Here is a tiny trained network, its code and every weight. The questions are about switching its units off for an input and a target symbol, where a switched-off unit gives its printed mean instead of its output.

import numpy as np


def w(rows, s, z=0):
    codes = np.array(rows[::2]) - 128.0
    scale = np.full(codes.shape[1], s)
    scale[-1] = z or s
    return codes * scale


def f(y):
    return np.maximum(y, 0)


def softmax(a):
    e = np.exp(a - a.max(-1, keepdims=True))
    return e / e.sum(-1, keepdims=True)


def log_softmax(a):
    a = a - a.max(-1, keepdims=True)
    return a - np.log(np.exp(a).sum(-1, keepdims=True))


def net(x, mask):
    ids = ['ΠΣΦηθμ'.index(c) for c in x.split()]
    T = len(ids)
    res = E[ids] + P[:T]
    r = res
    for j in range(2):
        rows = slice(2 * j, 2 * j + 2)
        q, k, v = (r @ M[0][rows].T for M in (Q, K, V))
        z = softmax(np.where(np.tri(T) > 0, q @ k.T / 2**0.5, -1e9)) @ v
        o = O[0][rows]
        res = res + np.where(mask[j], z, o[:, -1]) @ o[:, :-1]
    y = f(res @ A[0][:, :-1].T + A[0][:, -1])
    res = res + np.where(mask[2:10], y, B[0][:, -1]) @ B[0][:, :-1]
    return log_softmax(res[-1] @ U[:, :-1].T + U[:, -1])


Q, K, V, O, A, B = {}, {}, {}, {}, {}, {}
E = w([
[116,66,115],'Π',
[123,208,99],'Σ',
[141,125,187],'Φ',
[86,152,115],'η',
[178,90,66],'θ',
[252,117,128],'μ',
],0.017)
P = w([
[129,156,93],'0',
[129,161,88],'1',
[103,10,150],'2',
[156,165,86],'3',
[169,124,120],'4',
[87,14,175],'5',
[181,158,69],'6',
[198,115,126],'7',
[70,27,193],'8',
],0.011)
Q[0] = w([
[255,149,25],'head 1',
[200,192,35],'head 1',
[72,61,132],'head 2',
[57,46,160],'head 2',
],0.0086)
K[0] = w([
[37,124,144],'head 1',
[10,100,115],'head 1',
[204,75,154],'head 2',
[197,104,144],'head 2',
],0.012)
V[0] = w([
[229,80,22],'head 1',
[71,135,255],'head 1',
[28,18,70],'head 2',
[194,199,91],'head 2',
],0.0048)
O[0] = w([
[204,126,52,249],'head 1',
[80,146,176,58],'head 1',
[2,75,145,91],'head 2',
[255,108,176,166],'head 2',
],0.006,0.0019)
A[0] = w([
[141,77,189,87],'neuron 1',
[193,109,93,207],'neuron 2',
[72,59,129,172],'neuron 3',
[153,50,176,98],'neuron 4',
[124,131,129,115],'neuron 5',
[253,158,61,149],'neuron 6',
[117,195,171,254],'neuron 7',
[104,156,59,148],'neuron 8',
],0.013,0.0078)
B[0] = w([
[69,112,26,162],'neuron 1',
[201,69,170,249],'neuron 2',
[187,191,254,181],'neuron 3',
[42,177,16,183],'neuron 4',
[146,116,126,128],'neuron 5',
[99,235,98,254],'neuron 6',
[17,126,199,209],'neuron 7',
[68,6,58,158],'neuron 8',
],0.0071,0.0097)
U = w([
[193,4,145,189],'Π',
[100,212,83,2],'Σ',
[153,153,208,213],'Φ',
[64,106,67,165],'η',
[164,116,44,156],'θ',
[176,186,127,28],'μ',
],0.011,0.0055)

Each question gives the input, a string of symbols that net reads in full, and the target symbol t.
The units are the heads (2 rows each of Q, K, V and O) and the neurons (one row each of A and B). Each row of codes is followed by its name. A weight is (code - 128) times the scale printed after its matrix; where a second scale follows, it is the last column's (O, A, B and U).
mask holds one flag per unit, heads first, then neurons. A switched-off unit (its flag False) gives its mean, the last column of its rows in O or B, instead of its output. The means were averaged over made-up inputs and are rounded, as every weight is.
A unit's drop is (log p(t) with every unit on - log p(t) with that unit switched off) / (log p(t) with every unit on - log p(t) with every unit switched off).
The circuit of an input: a set's keep is (log p(t) with only the set's units on - log p(t) with every unit switched off) / (log p(t) with every unit on - log p(t) with every unit switched off). Starting from all 10 units, units are removed one at a time, each time the one whose removal leaves the highest keep (on an exact tie, the one counted first), for as long as the keep stays at least 0.8.
units of the circuit, in order: the units of the circuit, biggest drop first
unit that matters most: the unit with the biggest drop
k most important neurons: the k neurons with the biggest drops, biggest first
heads that matter: for each layer, one digit per head in row order, 1 if its drop is at least 0.15 and else 0, layers parted by /
drop of u: that unit's drop, to one decimal
input Φ Π η η, target η: units of the circuit, in order => [neuron 8; head 2]
input Φ η Φ Π Π η η θ η, target Π: units of the circuit, in order => [head 1; neuron 6]
input η μ η, target θ: 2 most important neurons => [neuron 6; neuron 7]
input Σ η Π, target Φ: heads that matter => 01
input θ Φ Σ η η Φ μ μ θ, target θ: most important neuron => [neuron 6]
input θ θ Π Π, target Π: 2 most important neurons => [neuron 4; neuron 6]
input Φ Π Φ, target η: 2 most important neurons => [neuron 4; neuron 1]
input Φ Φ η, target Φ: heads that matter => 10
input Φ θ Φ Φ η η Π Σ, target η: heads that matter => 11
input Φ η Φ η Φ Π, target Φ: 3 most important neurons => [neuron 3; neuron 8; neuron 6]
input Φ μ μ, target θ: drop of neuron 2 => 0.1
input μ μ Π, target θ: drop of head 2 => 0.6
input Φ Σ θ Σ θ θ η μ, target μ: drop of neuron 1 => 0.0
input θ μ Φ Φ μ μ Π θ μ, target θ: unit that matters most => neuron 4
